Here is a tiny trained network, its code and every weight. The questions are about switching its units off for an input and a class, where a switched-off unit gives its printed mean instead of its output.

import numpy as np


def w(rows, s, z=0):
    codes = np.array(rows[::2]) - 128.0
    scale = np.full(codes.shape[1], s)
    scale[-1] = z or s
    return codes * scale


def norm(h):
    return h / np.sqrt((h * h).mean(-1, keepdims=True) + 1e-5)


def f(y):
    return y / 2 * (1 + np.tanh(0.7978845608 * (y + 0.044715 * y**3)))


def log_softmax(a):
    a = a - a.max(-1, keepdims=True)
    return a - np.log(np.exp(a).sum(-1, keepdims=True))


def net(x, mask):
    res = np.array(x, float).reshape(1, 7) / 4 @ E
    u = 0
    for l in range(3):
        y = f(norm(res) @ A[l][:, :-1].T + A[l][:, -1])
        res = res + np.where(mask[u : u + 7], y, B[l][:, -1]) @ B[l][:, :-1]
        u += 7
    return log_softmax(norm(res)[-1] @ U[:, :-1].T + U[:, -1])


A, B = {}, {}
E = w([
[172,94,162,31],'x0',
[126,129,130,130],'x1',
[137,74,6,102],'x2',
[129,129,128,126],'x3',
[126,130,127,129],'x4',
[205,152,121,152],'x5',
[95,230,95,65],'x6',
],0.012)
A[0] = w([
[158,135,38,90,80],'L0N1',
[33,85,152,68,98],'L0N2',
[192,98,159,34,59],'L0N3',
[132,97,142,140,2],'L0N4',
[246,213,104,121,141],'L0N5',
[249,152,104,148,72],'L0N6',
[226,161,162,154,90],'L0N7',
],0.016,0.0088)
B[0] = w([
[112,92,125,50,214],'L0N1',
[10,106,110,213,198],'L0N2',
[157,206,79,249,210],'L0N3',
[138,93,132,107,108],'L0N4',
[44,130,115,142,253],'L0N5',
[26,53,115,190,181],'L0N6',
[75,113,166,123,187],'L0N7',
],0.016,0.0057)
A[1] = w([
[187,8,153,171,135],'L1N1',
[166,91,22,106,144],'L1N2',
[113,127,212,90,1],'L1N3',
[123,89,27,109,60],'L1N4',
[65,76,142,123,80],'L1N5',
[103,220,182,173,131],'L1N6',
[111,193,122,57,38],'L1N7',
],0.015,0.0053)
B[1] = w([
[44,228,39,8,205],'L1N1',
[125,49,201,150,202],'L1N2',
[149,100,197,122,131],'L1N3',
[139,44,131,160,202],'L1N4',
[45,132,136,122,196],'L1N5',
[139,10,125,99,255],'L1N6',
[74,153,120,108,143],'L1N7',
],0.013,0.0079)
A[2] = w([
[186,68,144,249,109],'L2N1',
[174,22,138,120,3],'L2N2',
[112,161,162,18,197],'L2N3',
[53,72,63,146,156],'L2N4',
[128,152,243,122,76],'L2N5',
[192,136,169,66,147],'L2N6',
[11,121,39,176,181],'L2N7',
],0.012,0.0037)
B[2] = w([
[231,225,32,131,148],'L2N1',
[225,198,239,170,141],'L2N2',
[244,138,1,18,143],'L2N3',
[253,221,147,166,225],'L2N4',
[180,29,218,42,131],'L2N5',
[71,90,74,255,125],'L2N6',
[209,176,165,92,249],'L2N7',
],0.0071,0.019)
U = w([
[8,129,117,199,151],'0',
[166,21,169,92,253],'1',
[145,223,98,37,33],'2',
[215,181,131,182,92],'3',
],0.019,0.0034)

Each question gives the input, the list of numbers given to net, and the class t.
The units are the neurons (one row each of A and B). Each row of codes is followed by its name. A weight is (code - 128) times the scale printed after its matrix; where a second scale follows, it is the last column's (A, B and U).
mask holds one flag per neuron, layer by layer. A switched-off neuron (its flag False) gives its mean, the last column of its row in B, instead of its output. The means were averaged over made-up inputs and are rounded, as every weight is.
A unit's drop is (log p(t) with every unit on - log p(t) with that unit switched off) / (log p(t) with every unit on - log p(t) with every unit switched off).
The circuit of an input: a set's keep is (log p(t) with only the set's units on - log p(t) with every unit switched off) / (log p(t) with every unit on - log p(t) with every unit switched off). Starting from the 12 units with the biggest drops (on a tie, the unit counted first), units are removed one at a time, each time the one whose removal leaves the highest keep (on an exact tie, the one counted first), for as long as the keep stays at least 0.8.
units of the circuit, in order: the units of the circuit, biggest drop first
most important unit: the unit with the biggest drop
k most important neurons: the k neurons with the biggest drops, biggest first
k most important neurons of layer l: the k neurons of layer l with the biggest drops, biggest first
drop of u: that unit's drop, to one decimal
input [1,3,4,-1,1,4,4], class 0: most important unit	L0N5
input [8,6,-8,-7,-7,-8,1], class 0: 3 most important neurons of layer 0	L0N2, L0N3, L0N1
input [6,-8,-8,1,-5,-5,5], class 1: units of the circuit, in order	L1N6, L1N1
input [1,-2,5,0,-6,-5,-6], class 2: units of the circuit, in order	L1N1, L0N6
input [5,-1,-3,-6,3,8,7], class 0: 2 most important neurons	L0N5, L0N6
input [-6,3,-6,4,-1,4,-4], class 1: 3 most important neurons of layer 0	L0N7, L0N3, L0N2
input [-6,-8,6,-5,-4,0,-8], class 2: units of the circuit, in order	L1N1, L0N2
input [-3,7,8,-4,-3,3,6], class 1: 3 most important neurons of layer 1	L1N2, L1N4, L1N1
input [8,8,5,-6,-5,7,2], class 3: 3 most important neurons	L0N3, L0N2, L1N1
input [8,4,5,-7,6,7,-1], class 3: 3 most important neurons of layer 2	L2N1, L2N4, L2N7
input [3,-8,1,-6,-2,-2,-4], class 2: 2 most important neurons	L0N5, L1N1
input [-5,5,-2,-1,5,1,-6], class 2: 2 most important neurons	L1N1, L0N3
input [4,-6,5,7,7,7,-6], class 0: 2 most important neurons	L0N6, L1N1
input [-2,0,-5,8,-1,4,0], class 1: units of the circuit, in order	L1N6
input [7,1,-4,8,8,-6,-2], class 3: 2 most important neurons of layer 0	L0N3, L0N5
input [1,3,3,3,-6,6,-7], class 2: 3 most important neurons	L1N1, L0N2, L2N7
input [6,6,5,1,-3,-6,-7], class 2: 2 most important neurons of layer 0	L0N5, L0N6
input [-6,7,6,2,1,5,5], class 1: 3 most important neurons of layer 1	L1N4, L1N2, L1N1
input [-6,-1,-6,6,1,3,-8], class 2: 3 most important neurons of layer 1	L1N1, L1N2, L1N4
input [-1,-8,-2,7,-2,6,6], class 0: units of the circuit, in order	L0N5
input [-8,8,0,-5,-7,8,-7], class 0: 2 most important neurons	L0N6, L1N1
input [-8,3,0,-7,7,-3,5], class 3: 2 most important neurons	L1N1, L0N1
input [8,5,-3,8,-5,5,-1], class 3: 3 most important neurons	L0N3, L2N1, L0N2
input [4,6,-7,3,-8,3,5], class 1: 2 most important neurons	L1N6, L1N1
input [5,3,-1,7,-4,0,-5], class 2: 2 most important neurons of layer 0	L0N5, L0N2
input [3,6,-2,-1,6,5,-6], class 2: 2 most important neurons	L1N1, L0N2
input [0,7,-5,4,7,8,5], class 0: units of the circuit, in order	L0N5
input [-6,-3,6,1,-3,-2,1], class 1: 2 most important neurons of layer 1	L1N2, L1N4
input [-5,-5,3,5,-2,-4,-7], class 2: drop of L1N1	0.6
